Here is a tiny trained network, its code and every weight. The questions are about switching its units off for an input and a class, where a switched-off unit gives its printed mean instead of its output.

import numpy as np


def w(rows, s, z=0):
    codes = np.array(rows[::2]) - 128.0
    scale = np.full(codes.shape[1], s)
    scale[-1] = z or s
    return codes * scale


def f(y):
    return y / 2 * (1 + np.tanh(0.7978845608 * (y + 0.044715 * y**3)))


def log_softmax(a):
    a = a - a.max(-1, keepdims=True)
    return a - np.log(np.exp(a).sum(-1, keepdims=True))


def net(x, mask):
    res = np.array(x, float).reshape(1, 8) / 4 @ E
    y = f(res @ A[0][:, :-1].T + A[0][:, -1])
    res = res + np.where(mask, y, B[0][:, -1]) @ B[0][:, :-1]
    return log_softmax(res[-1] @ U[:, :-1].T + U[:, -1])


A, B = {}, {}
E = w([
[52,89,241,220,223,35,133],'x0',
[77,14,156,28,175,213,54],'x1',
[126,129,126,125,128,125,128],'x2',
[131,124,128,125,130,125,131],'x3',
[131,121,124,133,126,130,131],'x4',
[254,146,234,91,185,177,196],'x5',
[130,129,126,128,128,126,126],'x6',
[225,59,195,134,23,45,14],'x7',
],0.0062)
A[0] = w([
[94,24,164,37,167,205,63,33],'n1',
[68,99,209,190,202,70,116,61],'n2',
[217,234,110,246,45,44,221,10],'n3',
[50,165,82,102,214,184,218,40],'n4',
[189,144,1,58,53,233,103,123],'n5',
[214,155,223,97,189,177,196,97],'n6',
[125,135,126,124,130,128,125,99],'n7',
[221,143,212,101,178,162,189,76],'n8',
[19,125,39,160,104,87,92,85],'n9',
[13,126,39,169,99,95,84,64],'n10',
[218,156,220,108,179,176,189,115],'n11',
[67,98,199,193,216,74,127,69],'n12',
[101,24,177,40,174,204,58,38],'n13',
[241,42,212,107,13,17,10,47],'n14',
[56,175,84,105,217,184,209,59],'n15',
[14,130,48,163,85,106,77,36],'n16',
[76,98,199,183,201,71,123,91],'n17',
],0.0056,0.0012)
B[0] = w([
[52,210,80,121,201,90,134,204],'n1',
[176,158,195,60,56,130,206,191],'n2',
[12,209,72,104,225,80,125,211],'n3',
[152,134,157,228,90,221,82,203],'n4',
[168,176,217,28,46,105,228,233],'n5',
[172,40,81,125,134,81,71,183],'n6',
[129,127,131,128,128,127,128,126],'n7',
[160,61,86,129,137,82,72,174],'n8',
[185,52,98,121,130,85,84,182],'n9',
[183,59,102,117,130,86,88,184],'n10',
[177,36,63,125,141,68,66,180],'n11',
[156,161,173,68,70,138,189,193],'n12',
[40,203,76,128,203,88,130,205],'n13',
[106,179,146,254,113,253,96,254],'n14',
[154,129,154,231,90,215,85,202],'n15',
[194,48,100,114,131,84,94,180],'n16',
[170,159,197,58,52,132,199,187],'n17',
],0.0068,0.0077)
U = w([
[133,135,148,241,109,235,103,136],'0',
[162,144,175,27,63,115,221,150],'1',
[171,4,91,121,150,62,82,221],'2',
[37,197,93,114,224,79,137,1],'3',
],0.011,0.00084)

Each question gives the input, the list of numbers given to net, and the class t.
The units are the neurons (one row each of A and B). Each row of codes is followed by its name. A weight is (code - 128) times the scale printed after its matrix; where a second scale follows, it is the last column's (A, B and U).
mask holds one flag per neuron, in row order. A switched-off neuron (its flag False) gives its mean, the last column of its row in B, instead of its output. The means were averaged over made-up inputs and are rounded, as every weight is.
A unit's drop is (log p(t) with every unit on - log p(t) with that unit switched off) / (log p(t) with every unit on - log p(t) with every unit switched off).
The circuit of an input: a set's keep is (log p(t) with only the set's units on - log p(t) with every unit switched off) / (log p(t) with every unit on - log p(t) with every unit switched off). Starting from the 12 units with the biggest drops (on a tie, the unit counted first), units are removed one at a time, each time the one whose removal leaves the highest keep (on an exact tie, the one counted first), for as long as the keep stays at least 0.8.
circuit, biggest first: the units of the circuit, biggest drop first
k most important neurons: the k neurons with the biggest drops, biggest first
drop when u is switched off: that unit's drop, to one decimal
input [0,0,4,-7,1,6,5,5], class 2: circuit, biggest first	[n11]
input [3,0,5,-8,6,7,-2,-7], class 0: 2 most important neurons	[n4, n15]
input [6,-4,8,4,7,-4,-3,5], class 1: circuit, biggest first	[n2, n17]
input [8,-4,3,-3,5,7,-1,-2], class 1: 2 most important neurons	[n2, n17]
input [-5,2,3,5,6,7,-6,6], class 2: 3 most important neurons	[n11, n6, n8]
input [3,7,7,1,-3,-3,-8,6], class 3: 2 most important neurons	[n13, n1]
input [6,3,-6,-2,2,0,-3,5], class 1: 2 most important neurons	[n2, n17]
input [5,7,6,-6,-4,8,8,-5], class 2: 2 most important neurons	[n6, n11]
input [-3,4,6,-6,1,4,3,-5], class 0: 3 most important neurons	[n4, n15, n3]
input [5,4,8,4,7,4,-8,2], class 1: 4 most important neurons	[n2, n17, n3, n12]
input [-6,1,2,-2,-6,-6,8,1], class 1: 2 most important neurons	[n5, n11]
input [-7,6,6,2,-3,-6,-3,1], class 1: 2 most important neurons	[n5, n3]
input [0,2,8,2,4,-4,2,-5], class 0: 2 most important neurons	[n4, n15]
input [6,6,-6,-4,7,5,-7,-8], class 0: circuit, biggest first	[n4]
input [3,1,-8,6,-8,-7,-7,-2], class 2: drop when n16 is switched off	0.0
input [-7,-2,4,4,-7,8,5,4], class 2: drop when n17 is switched off	0.1
input [-1,-8,0,2,6,2,3,-1], class 3: drop when n3 is switched off	0.1
